Here is a tiny trained network, its code and every weight. The questions are about switching its units off for an input and a class, where a switched-off unit gives its printed mean instead of its output.

import numpy as np


def w(rows, s, z=0):
    codes = np.array(rows[::2]) - 128.0
    scale = np.full(codes.shape[1], s)
    scale[-1] = z or s
    return codes * scale


def norm(h):
    return h / np.sqrt((h * h).mean(-1, keepdims=True) + 1e-5)


def f(y):
    return np.maximum(y, 0)


def log_softmax(a):
    a = a - a.max(-1, keepdims=True)
    return a - np.log(np.exp(a).sum(-1, keepdims=True))


def net(x, mask):
    res = np.array(x, float).reshape(1, 4) / 4 @ E
    u = 0
    for l in range(2):
        y = f(norm(res) @ A[l][:, :-1].T + A[l][:, -1])
        res = res + np.where(mask[u : u + 10], y, B[l][:, -1]) @ B[l][:, :-1]
        u += 10
    return log_softmax(norm(res)[-1] @ U[:, :-1].T + U[:, -1])


A, B = {}, {}
E = w([
[96,129,126,3,68,110,101],'x0',
[142,129,113,125,70,64,140],'x1',
[111,196,249,147,198,137,143],'x2',
[77,76,224,201,110,94,172],'x3',
],0.00053)
A[0] = w([
[142,103,140,204,154,198,161,14],'0.n1',
[185,74,29,107,69,70,103,6],'0.n2',
[124,96,207,206,66,63,163,15],'0.n3',
[198,133,129,198,102,128,176,166],'0.n4',
[96,158,239,151,170,132,191,230],'0.n5',
[180,249,168,93,221,183,111,54],'0.n6',
[79,100,167,67,64,137,177,37],'0.n7',
[72,97,166,180,76,90,214,59],'0.n8',
[44,89,171,70,113,152,105,28],'0.n9',
[237,144,7,106,81,113,113,48],'0.n10',
],0.002,0.0017)
B[0] = w([
[95,49,82,153,170,66,88,150],'0.n1',
[77,124,50,106,64,253,46,181],'0.n2',
[174,214,177,199,68,91,232,163],'0.n3',
[71,108,147,93,149,132,112,179],'0.n4',
[119,98,60,119,70,149,111,253],'0.n5',
[198,195,142,103,162,105,154,193],'0.n6',
[112,74,127,78,200,131,121,152],'0.n7',
[201,226,158,166,117,104,185,168],'0.n8',
[87,67,140,80,208,119,222,150],'0.n9',
[75,110,143,83,49,132,96,199],'0.n10',
],0.0029,0.0023)
A[1] = w([
[154,148,207,100,170,83,221,120],'1.n1',
[91,171,125,41,100,36,112,122],'1.n2',
[133,200,186,228,28,126,206,17],'1.n3',
[83,27,179,37,191,103,173,11],'1.n4',
[81,16,138,189,211,55,45,56],'1.n5',
[156,209,208,243,13,122,185,1],'1.n6',
[214,253,159,84,161,107,81,30],'1.n7',
[249,251,153,77,155,168,115,11],'1.n8',
[117,53,143,198,231,114,21,46],'1.n9',
[121,52,107,82,183,166,179,81],'1.n10',
],0.0026,0.0018)
B[1] = w([
[143,114,58,125,119,143,54,220],'1.n1',
[132,116,144,205,171,146,149,232],'1.n2',
[222,115,213,225,17,44,202,249],'1.n3',
[1,65,185,23,195,44,183,192],'1.n4',
[227,159,58,149,206,101,61,172],'1.n5',
[192,35,193,233,14,41,216,252],'1.n6',
[176,216,161,81,184,218,186,215],'1.n7',
[222,247,170,73,175,238,214,231],'1.n8',
[184,67,43,187,171,43,30,168],'1.n9',
[135,155,192,130,161,52,170,185],'1.n10',
],0.0032,0.0016)
U = w([
[42,152,221,203,179,131,75,5],'0',
[34,34,226,30,220,39,217,136],'1',
[222,227,196,63,224,233,211,251],'2',
[222,43,220,254,40,20,224,248],'3',
[223,46,51,217,219,42,37,93],'4',
[51,43,39,47,22,226,27,251],'5',
],0.0042,0.0031)

Each question gives the input, the list of numbers given to net, and the class t.
The units are the neurons (one row each of A and B). Each row of codes is followed by its name. A weight is (code - 128) times the scale printed after its matrix; where a second scale follows, it is the last column's (A, B and U).
mask holds one flag per neuron, layer by layer. A switched-off neuron (its flag False) gives its mean, the last column of its row in B, instead of its output. The means were averaged over made-up inputs and are rounded, as every weight is.
A unit's drop is (log p(t) with every unit on - log p(t) with that unit switched off) / (log p(t) with every unit on - log p(t) with every unit switched off).
The circuit of an input: a set's keep is (log p(t) with only the set's units on - log p(t) with every unit switched off) / (log p(t) with every unit on - log p(t) with every unit switched off). Starting from the 12 units with the biggest drops (on a tie, the unit counted first), units are removed one at a time, each time the one whose removal leaves the highest keep (on an exact tie, the one counted first), for as long as the keep stays at least 0.8.
units of the circuit, in order: the units of the circuit, biggest drop first
unit that matters most: the unit with the biggest drop
top k neurons in layer l: the k neurons of layer l with the biggest drops, biggest first
drop when u is switched off: that unit's drop, to one decimal
input [6,3,4,3], class 1: units of the circuit, in order -> [0.n7; 1.n4]
input [-8,-8,0,-3], class 4: units of the circuit, in order -> [0.n1; 1.n9]
input [-4,-3,-3,-7], class 5: unit that matters most -> 0.n10
input [7,6,-3,1], class 5: units of the circuit, in order -> [0.n2; 1.n3]
input [-8,-6,-7,6], class 4: top 2 neurons in layer 0 -> [0.n1; 0.n4]
input [7,7,7,2], class 1: top 2 neurons in layer 0 -> [0.n7; 0.n9]
input [7,0,7,0], class 1: top 4 neurons in layer 0 -> [0.n9; 0.n8; 0.n5; 0.n3]
input [-8,-3,1,-4], class 4: top 2 neurons in layer 0 -> [0.n1; 0.n8]
input [-7,3,2,0], class 4: top 2 neurons in layer 0 -> [0.n1; 0.n4]
input [1,-7,-7,6], class 1: top 2 neurons in layer 0 -> [0.n3; 0.n5]
input [-8,7,-5,0], class 5: top 2 neurons in layer 0 -> [0.n2; 0.n4]
input [-2,5,2,-3], class 2: top 2 neurons in layer 0 -> [0.n6; 0.n5]
input [-3,-1,3,-3], class 2: drop when 0.n6 is switched off -> 2.7
input [-6,-6,-7,-1], class 4: drop when 0.n10 is switched off -> 0.0
input [3,-3,-2,3], class 1: drop when 1.n4 is switched off -> 0.1
input [8,1,-6,8], class 1: unit that matters most -> 0.n7
